Here is a tiny trained network, its code and every weight. The questions are about switching its units off for an input and a class, where a switched-off unit gives its printed mean instead of its output.

import numpy as np


def w(rows, s, z=0):
    codes = np.array(rows[::2]) - 128.0
    scale = np.full(codes.shape[1], s)
    scale[-1] = z or s
    return codes * scale


def f(y):
    return np.maximum(y, 0)


def log_softmax(a):
    a = a - a.max(-1, keepdims=True)
    return a - np.log(np.exp(a).sum(-1, keepdims=True))


def net(x, mask):
    res = np.array(x, float).reshape(1, 3) / 4 @ E
    y = f(res @ A[0][:, :-1].T + A[0][:, -1])
    res = res + np.where(mask, y, B[0][:, -1]) @ B[0][:, :-1]
    return log_softmax(res[-1] @ U[:, :-1].T + U[:, -1])


A, B = {}, {}
E = w([
[53,81,44,129,63,213,111,113,163],'x0',
[235,106,59,155,169,163,116,198,180],'x1',
[104,163,137,132,232,252,117,135,93],'x2',
],0.011)
A[0] = w([
[105,181,110,124,224,181,133,96,114,11],'neuron 1',
[212,127,29,163,158,137,168,172,166,76],'neuron 2',
[66,88,68,135,63,183,120,114,194,33],'neuron 3',
[93,153,151,133,122,117,143,21,112,43],'neuron 4',
[155,155,126,78,174,212,165,129,77,64],'neuron 5',
[197,130,100,143,127,149,137,155,200,53],'neuron 6',
[133,121,108,140,112,125,118,144,68,114],'neuron 7',
[154,101,104,79,78,70,148,132,151,47],'neuron 8',
[208,122,193,150,183,52,159,116,77,22],'neuron 9',
[161,181,174,66,155,85,132,202,104,33],'neuron 10',
[189,155,83,120,98,159,112,202,180,55],'neuron 11',
[141,137,110,160,78,84,162,134,134,252],'neuron 12',
[106,201,145,133,204,236,108,118,71,80],'neuron 13',
[148,153,129,142,171,83,128,100,129,80],'neuron 14',
[132,115,101,104,89,60,170,107,181,67],'neuron 15',
[29,141,193,73,126,111,144,28,114,47],'neuron 16',
[203,218,211,138,131,83,164,163,95,87],'neuron 17',
[211,84,101,117,162,141,129,136,191,37],'neuron 18',
[215,153,204,113,203,71,200,147,82,101],'neuron 19',
[162,130,120,147,30,95,156,117,171,44],'neuron 20',
[71,51,10,137,66,198,127,109,168,73],'neuron 21',
[182,97,138,105,98,3,142,80,171,82],'neuron 22',
[106,88,113,133,104,186,171,113,119,146],'neuron 23',
[145,70,87,135,63,60,162,121,156,73],'neuron 24',
[21,84,181,114,105,90,147,106,53,60],'neuron 25',
[126,96,137,130,108,78,128,135,166,68],'neuron 26',
[245,72,68,205,143,148,99,209,168,98],'neuron 27',
[99,154,118,160,189,173,148,132,102,38],'neuron 28',
[56,85,82,86,123,150,133,120,166,54],'neuron 29',
[46,184,194,78,70,108,154,36,54,87],'neuron 30',
[116,100,96,138,89,179,112,76,158,40],'neuron 31',
[130,115,120,131,74,56,108,142,172,41],'neuron 32',
[201,71,153,102,153,125,57,183,196,70],'neuron 33',
[157,146,178,164,163,95,171,124,124,46],'neuron 34',
],0.011,0.014)
B[0] = w([
[189,86,165,193,86,204,101,41,125,165],'neuron 1',
[132,97,128,159,104,88,206,196,49,199],'neuron 2',
[128,209,65,110,39,87,44,71,129,184],'neuron 3',
[159,100,121,147,78,93,173,137,69,157],'neuron 4',
[166,70,178,189,156,164,108,89,157,177],'neuron 5',
[139,110,106,169,102,106,191,125,63,163],'neuron 6',
[121,101,113,144,84,144,134,134,141,128],'neuron 7',
[175,98,162,202,121,180,103,85,118,162],'neuron 8',
[141,206,65,117,52,102,53,118,109,187],'neuron 9',
[127,161,93,114,51,121,101,104,130,161],'neuron 10',
[127,116,105,133,92,133,182,142,74,167],'neuron 11',
[44,120,162,49,254,175,157,172,219,252],'neuron 12',
[204,50,206,189,190,200,111,74,198,223],'neuron 13',
[105,136,108,128,81,124,107,144,136,147],'neuron 14',
[181,120,187,171,131,181,112,118,122,172],'neuron 15',
[189,93,100,134,125,89,203,192,44,198],'neuron 16',
[81,186,58,107,78,97,66,127,162,212],'neuron 17',
[160,96,118,146,81,97,169,145,63,163],'neuron 18',
[42,189,66,64,58,88,45,107,167,234],'neuron 19',
[205,109,181,216,136,181,86,56,110,167],'neuron 20',
[82,220,58,83,69,82,33,105,144,226],'neuron 21',
[186,80,161,206,159,221,97,61,136,217],'neuron 22',
[95,145,124,70,134,88,97,168,162,181],'neuron 23',
[206,73,196,204,145,176,83,90,167,188],'neuron 24',
[146,84,122,138,114,84,177,162,69,193],'neuron 25',
[165,112,159,180,100,157,127,113,143,150],'neuron 26',
[139,107,111,99,148,92,234,164,62,234],'neuron 27',
[212,94,196,235,76,165,94,83,135,156],'neuron 28',
[150,200,64,131,103,110,81,123,120,160],'neuron 29',
[137,105,78,137,140,76,234,164,55,232],'neuron 30',
[127,169,109,183,39,88,92,104,135,151],'neuron 31',
[172,86,199,181,124,156,87,74,86,164],'neuron 32',
[137,105,120,147,105,68,166,131,63,171],'neuron 33',
[186,174,92,160,59,120,93,106,80,153],'neuron 34',
],0.0093,0.015)
U = w([
[132,133,112,114,98,88,237,148,87,98],'0',
[106,215,89,101,76,103,44,111,161,80],'1',
[158,111,192,139,115,210,99,92,164,86],'2',
[2,149,167,22,242,157,193,195,247,250],'3',
],0.013,0.018)

Each question gives the input, the list of numbers given to net, and the class t.
The units are the neurons (one row each of A and B). Each row of codes is followed by its name. A weight is (code - 128) times the scale printed after its matrix; where a second scale follows, it is the last column's (A, B and U).
mask holds one flag per neuron, in row order. A switched-off neuron (its flag False) gives its mean, the last column of its row in B, instead of its output. The means were averaged over made-up inputs and are rounded, as every weight is.
A unit's drop is (log p(t) with every unit on - log p(t) with that unit switched off) / (log p(t) with every unit on - log p(t) with every unit switched off).
The circuit of an input: a set's keep is (log p(t) with only the set's units on - log p(t) with every unit switched off) / (log p(t) with every unit on - log p(t) with every unit switched off). Starting from the 12 units with the biggest drops (on a tie, the unit counted first), units are removed one at a time, each time the one whose removal leaves the highest keep (on an exact tie, the one counted first), for as long as the keep stays at least 0.8.
units of the circuit, in order: the units of the circuit, biggest drop first
k most important neurons: the k neurons with the biggest drops, biggest first
drop when u is switched off: that unit's drop, to one decimal
input [-5,-4,-1], class 1: units of the circuit, in order -> neuron 19
input [-6,5,-4], class 1: 4 most important neurons -> neuron 19; neuron 17; neuron 9; neuron 30
input [8,8,6], class 0: 3 most important neurons -> neuron 27; neuron 2; neuron 19
input [-6,1,-7], class 2: 3 most important neurons -> neuron 22; neuron 21; neuron 24
input [6,-6,-1], class 0: 4 most important neurons -> neuron 30; neuron 16; neuron 25; neuron 19
input [3,2,-4], class 2: 2 most important neurons -> neuron 19; neuron 24
input [6,6,4], class 0: 2 most important neurons -> neuron 27; neuron 2
input [2,-7,-8], class 2: 3 most important neurons -> neuron 22; neuron 24; neuron 20
input [-5,6,-7], class 2: 4 most important neurons -> neuron 22; neuron 24; neuron 30; neuron 20
input [8,-8,-5], class 0: 3 most important neurons -> neuron 30; neuron 16; neuron 25
input [4,-1,4], class 1: 2 most important neurons -> neuron 12; neuron 22
input [-6,-1,6], class 1: 3 most important neurons -> neuron 19; neuron 17; neuron 22
input [3,-4,-5], class 2: 2 most important neurons -> neuron 27; neuron 24
input [5,3,4], class 1: units of the circuit, in order -> neuron 21
input [-7,1,-6], class 1: drop when neuron 19 is switched off -> 0.4
input [-1,1,-4], class 2: drop when neuron 22 is switched off -> 0.1
input [0,3,-4], class 2: drop when neuron 30 is switched off -> 0.4
input [-7,5,0], class 1: drop when neuron 19 is switched off -> 0.9
